Below are the code and all the weights of a small trained network. Each question names an input and a class and asks about switching units off, where a switched-off unit gives its printed mean instead of its output.

import numpy as np


def w(rows, s, z=0):
    codes = np.array(rows[::2]) - 128.0
    scale = np.full(codes.shape[1], s)
    scale[-1] = z or s
    return codes * scale


def f(y):
    return np.maximum(y, 0)


def log_softmax(a):
    a = a - a.max(-1, keepdims=True)
    return a - np.log(np.exp(a).sum(-1, keepdims=True))


def net(x, mask):
    res = np.array(x, float).reshape(1, 6) / 4 @ E
    y = f(res @ A[0][:, :-1].T + A[0][:, -1])
    res = res + np.where(mask, y, B[0][:, -1]) @ B[0][:, :-1]
    return log_softmax(res[-1] @ U[:, :-1].T + U[:, -1])


A, B = {}, {}
E = w([
[193,74,63,34,167,163,132,75],'x0',
[63,70,137,38,182,83,57,237],'x1',
[222,213,121,154,255,117,122,195],'x2',
[110,117,227,71,193,82,243,81],'x3',
[48,174,100,102,133,230,209,172],'x4',
[135,102,34,159,86,39,250,174],'x5',
],0.0093)
A[0] = w([
[120,100,81,172,113,164,100,154,5],'n1',
[106,93,130,109,48,105,118,90,25],'n2',
[187,205,122,135,151,75,162,202,80],'n3',
[126,86,146,133,161,89,191,121,97],'n4',
[80,162,101,121,162,217,173,152,40],'n5',
[68,93,186,136,52,135,115,117,85],'n6',
[70,78,102,129,80,91,144,80,55],'n7',
[162,157,119,160,113,135,141,97,68],'n8',
[79,81,147,152,95,136,128,122,75],'n9',
[159,113,156,138,139,5,112,88,110],'n10',
[181,77,171,159,126,82,59,100,120],'n11',
[118,107,124,121,97,120,158,143,78],'n12',
[134,91,58,152,119,62,189,156,35],'n13',
[130,117,139,95,141,94,85,196,34],'n14',
[159,79,44,50,149,149,143,87,182],'n15',
[134,90,195,131,155,78,178,120,35],'n16',
[120,126,109,131,120,172,137,158,85],'n17',
[148,162,120,161,177,136,123,150,53],'n18',
[141,87,73,173,112,85,198,177,54],'n19',
[118,103,90,166,96,135,101,143,71],'n20',
[189,151,134,148,129,145,159,116,84],'n21',
[106,142,164,119,159,194,57,87,84],'n22',
[146,132,93,141,104,143,104,168,58],'n23',
[171,178,128,146,184,102,143,180,84],'n24',
[96,108,189,155,142,148,78,126,117],'n25',
[74,164,129,147,124,155,144,160,121],'n26',
[86,84,120,147,144,81,82,176,64],'n27',
[150,200,101,185,99,158,173,37,92],'n28',
[139,130,85,158,78,169,71,165,69],'n29',
[75,158,116,120,145,180,179,140,101],'n30',
[132,161,149,140,116,156,109,80,111],'n31',
[102,136,109,58,126,139,137,193,88],'n32',
[115,63,119,134,114,140,141,97,150],'n33',
[102,177,193,188,94,82,134,175,107],'n34',
[129,138,218,98,152,129,138,100,84],'n35',
[103,68,111,112,79,129,160,123,53],'n36',
[158,139,130,161,160,130,127,157,46],'n37',
[140,142,202,81,126,118,213,137,64],'n38',
[132,180,123,149,130,117,148,75,52],'n39',
[102,107,143,67,142,115,97,163,206],'n40',
[111,135,35,134,117,60,157,129,54],'n41',
[192,86,66,81,164,175,147,80,126],'n42',
[174,98,121,157,91,103,77,141,94],'n43',
[134,154,53,139,119,137,94,143,117],'n44',
[96,112,124,75,151,80,125,182,74],'n45',
[169,166,92,108,194,125,125,123,52],'n46',
[68,147,168,222,121,103,132,152,113],'n47',
],0.014,0.0033)
B[0] = w([
[115,99,138,63,102,137,139,157,171],'n1',
[112,73,145,126,138,145,88,100,200],'n2',
[126,69,148,127,159,140,55,72,212],'n3',
[129,152,164,60,118,138,157,192,185],'n4',
[180,91,79,167,126,197,128,92,201],'n5',
[127,69,145,125,155,125,83,122,209],'n6',
[92,64,133,135,160,117,105,106,207],'n7',
[66,138,107,114,99,114,146,118,179],'n8',
[107,66,135,135,183,124,106,95,179],'n9',
[160,113,51,184,96,248,151,147,219],'n10',
[154,124,87,162,118,206,153,120,224],'n11',
[158,115,144,107,156,145,117,93,161],'n12',
[99,254,185,118,177,167,111,70,210],'n13',
[58,119,91,125,84,103,132,94,188],'n14',
[234,129,161,207,137,55,133,173,225],'n15',
[112,110,157,81,88,145,139,188,185],'n16',
[168,96,89,135,114,143,130,159,157],'n17',
[109,81,142,100,135,124,95,117,174],'n18',
[128,215,158,137,158,173,136,107,211],'n19',
[137,116,158,75,118,117,123,163,177],'n20',
[69,113,118,144,103,111,126,106,180],'n21',
[113,253,196,105,212,153,118,84,213],'n22',
[124,112,150,51,109,117,139,183,165],'n23',
[68,23,161,124,149,115,80,88,201],'n24',
[129,166,139,136,153,134,148,110,187],'n25',
[158,128,111,164,143,149,158,137,177],'n26',
[106,182,111,145,97,91,156,93,190],'n27',
[26,131,108,140,94,67,187,85,249],'n28',
[132,120,164,61,91,134,130,173,200],'n29',
[178,88,77,178,115,212,144,152,192],'n30',
[111,173,142,126,145,113,164,98,180],'n31',
[64,160,88,173,70,119,134,101,182],'n32',
[167,95,125,123,150,101,117,97,183],'n33',
[217,131,159,207,126,61,126,182,206],'n34',
[116,148,173,89,112,150,153,173,192],'n35',
[115,99,138,123,145,134,63,105,193],'n36',
[111,35,137,105,153,138,98,90,164],'n37',
[137,93,174,46,90,154,158,202,196],'n38',
[62,123,114,102,96,108,168,119,175],'n39',
[83,154,111,177,109,84,187,112,201],'n40',
[135,206,146,109,181,168,106,116,196],'n41',
[177,135,160,184,108,62,129,166,213],'n42',
[122,119,105,131,75,194,166,170,190],'n43',
[123,120,177,52,104,138,160,191,180],'n44',
[60,130,101,140,103,102,178,87,193],'n45',
[134,64,144,134,160,117,119,102,181],'n46',
[215,149,148,195,128,62,121,182,202],'n47',
],0.0092,0.017)
U = w([
[90,1,167,130,179,119,41,73,17],'0',
[112,213,173,121,190,170,108,89,224],'1',
[115,86,163,35,72,149,153,217,17],'2',
[42,117,74,165,68,57,179,73,83],'3',
[160,76,51,191,100,249,148,130,172],'4',
[194,105,160,208,134,22,112,166,226],'5',
[129,92,127,154,150,110,139,128,252],'6',
],0.011,0.0041)

Each question gives the input, the list of numbers given to net, and the class t.
The units are the neurons (one row each of A and B). Each row of codes is followed by its name. A weight is (code - 128) times the scale printed after its matrix; where a second scale follows, it is the last column's (A, B and U).
mask holds one flag per neuron, in row order. A switched-off neuron (its flag False) gives its mean, the last column of its row in B, instead of its output. The means were averaged over made-up inputs and are rounded, as every weight is.
A unit's drop is (log p(t) with every unit on - log p(t) with that unit switched off) / (log p(t) with every unit on - log p(t) with every unit switched off).
The circuit of an input: a set's keep is (log p(t) with only the set's units on - log p(t) with every unit switched off) / (log p(t) with every unit on - log p(t) with every unit switched off). Starting from the 12 units with the biggest drops (on a tie, the unit counted first), units are removed one at a time, each time the one whose removal leaves the highest keep (on an exact tie, the one counted first), for as long as the keep stays at least 0.8.
circuit, biggest first: the units of the circuit, biggest drop first
most important unit: the unit with the biggest drop
top k neurons: the k neurons with the biggest drops, biggest first
drop of u: that unit's drop, to one decimal
input [-4,3,5,1,6,0], class 4: most important unit	n30
input [3,8,4,-5,-3,8], class 1: top 3 neurons	n13, n41, n19
input [-2,-1,3,-4,3,3], class 2: top 2 neurons	n22, n44
input [-6,6,5,3,3,5], class 3: top 4 neurons	n45, n15, n32, n14
input [-7,1,-7,-8,-7,5], class 2: top 2 neurons	n43, n29
input [-8,3,6,4,-8,1], class 4: top 4 neurons	n10, n11, n15, n42
input [8,5,1,2,1,-8], class 1: top 2 neurons	n22, n34
input [-8,-2,-4,-5,6,0], class 5: top 2 neurons	n47, n34
input [5,-5,6,-1,-6,6], class 0: top 2 neurons	n24, n3
input [6,-6,4,-2,1,6], class 1: top 2 neurons	n13, n41
input [8,1,3,7,-8,4], class 4: top 4 neurons	n10, n11, n34, n47
input [4,4,7,1,-1,7], class 0: top 4 neurons	n24, n3, n46, n22
input [6,-7,7,8,-6,8], class 1: top 2 neurons	n13, n19
input [2,-8,7,5,-5,3], class 3: top 2 neurons	n28, n39
input [-4,-4,-7,8,-2,1], class 2: circuit, biggest first	n38
input [-1,-3,-7,-8,7,6], class 2: drop of n29	0.8
input [-3,-3,-4,-1,4,8], class 1: drop of n34	0.0
input [-4,6,7,8,4,-4], class 2: drop of n36	0.3
